Below is a small trained network, with its code and all its weights. Each question gives an input and a target symbol and asks what happens when units are switched off, that is, made to give their printed mean instead of their output.

import numpy as np


def w(rows, s, z=0):
    codes = np.array(rows[::2]) - 128.0
    scale = np.full(codes.shape[1], s)
    scale[-1] = z or s
    return codes * scale


def softmax(a):
    e = np.exp(a - a.max(-1, keepdims=True))
    return e / e.sum(-1, keepdims=True)


def log_softmax(a):
    a = a - a.max(-1, keepdims=True)
    return a - np.log(np.exp(a).sum(-1, keepdims=True))


def net(x, mask):
    ids = ['ΠΨαζθμξτ'.index(c) for c in x.split()]
    T = len(ids)
    res = E[ids] + P[:T]
    u = 0
    for l in range(2):
        r = res
        for j in range(3):
            rows = slice(4 * j, 4 * j + 4)
            q, k, v = (r @ M[l][rows].T for M in (Q, K, V))
            z = softmax(np.where(np.tri(T) > 0, q @ k.T / 4**0.5, -1e9)) @ v
            o = O[l][rows]
            res = res + np.where(mask[u + j], z, o[:, -1]) @ o[:, :-1]
        u += 3
    return log_softmax(res[-1] @ U[:, :-1].T + U[:, -1])


Q, K, V, O = {}, {}, {}, {}
E = w([
[203,116,117,111,50,64,207],'Π',
[204,52,177,196,171,72,115],'Ψ',
[132,83,150,164,153,155,135],'α',
[63,112,104,168,142,117,61],'ζ',
[154,93,79,90,193,203,174],'θ',
[112,162,157,107,224,75,63],'μ',
[250,169,115,145,210,148,147],'ξ',
[102,144,214,75,86,176,54],'τ',
],0.021)
P = w([
[160,2,137,135,132,211,102],'0',
[146,70,118,140,162,192,71],'1',
[129,99,92,144,169,194,80],'2',
[127,102,101,137,160,173,84],'3',
[114,115,75,113,164,180,94],'4',
[142,106,107,140,162,128,95],'5',
[151,105,114,108,164,141,109],'6',
[138,130,78,91,157,149,113],'7',
[150,117,111,127,143,114,127],'8',
[162,118,127,100,149,112,136],'9',
[153,131,111,102,125,124,150],'10',
[180,139,124,72,135,113,159],'11',
[159,144,109,103,130,100,160],'12',
[167,138,127,62,157,115,150],'13',
],0.0083)
Q[0] = w([
[48,164,216,120,92,66,96],'0.h0',
[121,149,192,90,104,156,77],'0.h0',
[137,123,160,115,72,175,122],'0.h0',
[85,131,63,197,101,65,120],'0.h0',
[116,254,200,143,45,68,126],'0.h1',
[102,189,88,94,170,67,74],'0.h1',
[63,194,163,43,173,102,98],'0.h1',
[173,98,73,153,152,163,144],'0.h1',
[148,158,65,85,43,145,200],'0.h2',
[119,225,68,164,86,153,126],'0.h2',
[151,156,63,156,167,56,118],'0.h2',
[111,142,70,149,182,115,222],'0.h2',
],0.0096)
K[0] = w([
[148,67,95,138,73,104,88],'0.h0',
[116,123,204,134,65,179,134],'0.h0',
[123,120,178,79,105,194,72],'0.h0',
[119,46,93,110,101,91,194],'0.h0',
[129,87,172,184,153,168,107],'0.h1',
[144,142,117,104,255,166,112],'0.h1',
[130,138,229,155,169,160,88],'0.h1',
[230,187,114,95,80,142,189],'0.h1',
[93,80,152,174,190,186,70],'0.h2',
[126,149,144,85,190,203,98],'0.h2',
[241,149,170,146,148,130,157],'0.h2',
[172,101,48,182,115,172,188],'0.h2',
],0.0083)
V[0] = w([
[152,111,45,188,115,95,139],'0.h0',
[136,173,138,147,202,126,129],'0.h0',
[135,88,139,72,162,160,133],'0.h0',
[171,131,170,154,198,200,44],'0.h0',
[182,160,66,115,100,92,133],'0.h1',
[186,132,105,51,140,105,151],'0.h1',
[103,100,74,177,255,228,49],'0.h1',
[65,171,186,143,69,49,74],'0.h1',
[137,172,155,111,75,182,182],'0.h2',
[136,157,230,117,148,144,115],'0.h2',
[99,96,81,115,84,103,72],'0.h2',
[117,152,95,114,118,153,124],'0.h2',
],0.008)
O[0] = w([
[171,35,162,103,182,99,130,116],'0.h0',
[163,194,140,118,177,145,141,178],'0.h0',
[22,104,189,185,71,147,169,165],'0.h0',
[68,114,189,161,158,50,2,248],'0.h0',
[129,115,167,64,56,170,52,117],'0.h1',
[61,159,177,64,246,150,153,158],'0.h1',
[60,141,98,205,96,105,94,254],'0.h1',
[162,108,43,65,166,127,80,81],'0.h1',
[179,16,138,109,174,134,91,73],'0.h2',
[107,79,167,144,138,221,248,139],'0.h2',
[96,54,75,236,104,63,98,107],'0.h2',
[151,90,148,133,100,107,138,103],'0.h2',
],0.0055,0.011)
Q[1] = w([
[132,160,110,150,152,216,148],'1.h0',
[96,155,209,128,37,85,104],'1.h0',
[74,76,76,48,162,150,56],'1.h0',
[73,159,98,163,199,128,156],'1.h0',
[125,133,130,157,96,137,116],'1.h1',
[180,87,49,96,74,167,181],'1.h1',
[214,31,52,151,115,81,149],'1.h1',
[67,72,158,69,69,60,172],'1.h1',
[132,71,138,79,92,127,156],'1.h2',
[107,114,60,129,86,139,132],'1.h2',
[154,115,79,59,75,46,218],'1.h2',
[135,255,121,141,186,104,148],'1.h2',
],0.0071)
K[1] = w([
[87,150,82,88,107,100,132],'1.h0',
[112,142,130,46,245,140,100],'1.h0',
[189,152,149,138,140,98,167],'1.h0',
[93,197,115,99,55,131,167],'1.h0',
[151,99,143,163,139,178,254],'1.h1',
[91,55,185,217,137,171,67],'1.h1',
[92,73,96,166,194,195,104],'1.h1',
[110,100,82,111,105,138,113],'1.h1',
[98,112,73,185,213,151,101],'1.h2',
[108,121,141,226,160,180,100],'1.h2',
[142,48,145,141,194,180,137],'1.h2',
[157,119,101,98,103,77,172],'1.h2',
],0.0079)
V[1] = w([
[178,239,141,124,143,198,50],'1.h0',
[156,203,82,228,54,171,75],'1.h0',
[64,166,67,61,102,151,224],'1.h0',
[140,150,71,118,115,239,136],'1.h0',
[134,237,66,64,124,128,203],'1.h1',
[86,132,117,118,232,103,40],'1.h1',
[33,97,127,88,203,54,107],'1.h1',
[62,84,115,10,148,30,105],'1.h1',
[127,131,164,63,18,183,34],'1.h2',
[102,94,110,49,233,112,74],'1.h2',
[183,104,63,192,247,120,3],'1.h2',
[186,162,127,77,139,104,204],'1.h2',
],0.0063)
O[1] = w([
[172,146,171,163,180,98,120,165],'1.h0',
[115,165,153,90,79,107,41,142],'1.h0',
[86,184,114,104,125,159,149,38],'1.h0',
[108,219,183,67,152,124,94,53],'1.h0',
[108,120,156,126,216,140,152,84],'1.h1',
[231,154,116,122,96,195,148,247],'1.h1',
[147,135,98,139,101,178,210,218],'1.h1',
[94,142,98,232,126,167,199,145],'1.h1',
[180,255,144,163,93,248,88,119],'1.h2',
[88,121,116,133,232,159,107,161],'1.h2',
[135,129,155,74,251,89,117,196],'1.h2',
[174,128,117,132,121,99,61,43],'1.h2',
],0.007,0.012)
U = w([
[131,152,119,55,55,34,134,229],'Π',
[161,185,22,136,92,18,16,170],'Ψ',
[112,167,23,182,195,98,169,157],'α',
[101,139,214,35,167,97,33,105],'ζ',
[178,255,126,126,59,148,37,130],'θ',
[13,192,186,88,97,82,173,129],'μ',
[193,85,72,121,122,105,57,3],'ξ',
[140,131,32,30,133,189,38,108],'τ',
],0.0057,0.0056)

Each question gives the input, a string of symbols that net reads in full, and the target symbol t.
The units are the heads (4 rows each of Q, K, V and O). Each row of codes is followed by its name. A weight is (code - 128) times the scale printed after its matrix; where a second scale follows, it is the last column's (O and U).
mask holds one flag per head, layer by layer. A switched-off head (its flag False) gives its mean, the last column of its rows in O, instead of its output. The means were averaged over made-up inputs and are rounded, as every weight is.
A unit's drop is (log p(t) with every unit on - log p(t) with that unit switched off) / (log p(t) with every unit on - log p(t) with every unit switched off).
The circuit of an input: a set's keep is (log p(t) with only the set's units on - log p(t) with every unit switched off) / (log p(t) with every unit on - log p(t) with every unit switched off). Starting from all 6 units, units are removed one at a time, each time the one whose removal leaves the highest keep (on an exact tie, the one counted first), for as long as the keep stays at least 0.8.
circuit, biggest first: the units of the circuit, biggest drop first
most important unit: the unit with the biggest drop
which heads matter: for each layer, one digit per head in row order, 1 if its drop is at least 0.15 and else 0, layers parted by /
input ξ ξ α ξ τ μ ζ ζ ζ μ α ξ μ, target ζ: most important unit => 0.h2
input μ θ τ α ζ, target θ: which heads matter => 100 / 111
input θ μ ζ μ θ ζ τ, target θ: which heads matter => 100 / 001
input ξ μ ζ μ ξ Ψ α, target ζ: circuit, biggest first => (1.h1; 1.h2)
input μ μ ξ μ, target ζ: circuit, biggest first => (1.h2; 1.h1)
input Ψ ζ α μ ζ μ μ Ψ θ τ ζ ξ θ, target ζ: circuit, biggest first => (0.h1; 1.h1; 0.h0)
input α θ ζ α, target μ: circuit, biggest first => (1.h2; 0.h1; 1.h0)
input ζ ζ ξ μ α τ μ α, target θ: circuit, biggest first => (0.h0; 1.h2)
input τ Ψ ζ, target θ: which heads matter => 100 / 011
input θ α ζ ξ ζ μ α ζ α ζ μ τ, target θ: circuit, biggest first => (1.h2; 0.h0)
input θ α α Ψ α, target Π: circuit, biggest first => (1.h1; 0.h1; 1.h2)
input μ ζ α θ, target μ: circuit, biggest first => (0.h1; 1.h0)
input μ μ θ μ μ μ α μ ζ Π α τ, target μ: which heads matter => 101 / 010
input ξ μ ζ, target ζ: which heads matter => 000 / 011
input ζ ζ Ψ α Π μ μ ζ μ ζ μ θ θ, target τ: which heads matter => 010 / 100
input μ ζ θ μ Π ξ θ ξ, target θ: circuit, biggest first => (1.h2; 0.h1)
input μ Π α μ Ψ, target ξ: circuit, biggest first => (0.h1; 0.h2; 1.h0)
input Ψ ζ α μ, target α: which heads matter => 100 / 011
input ζ ζ ζ α, target Ψ: most important unit => 0.h1
input Ψ μ Π μ Ψ, target ξ: circuit, biggest first => (1.h0; 0.h1; 0.h2)
input ζ ζ μ μ τ μ ζ Π μ μ, target Ψ: which heads matter => 001 / 001
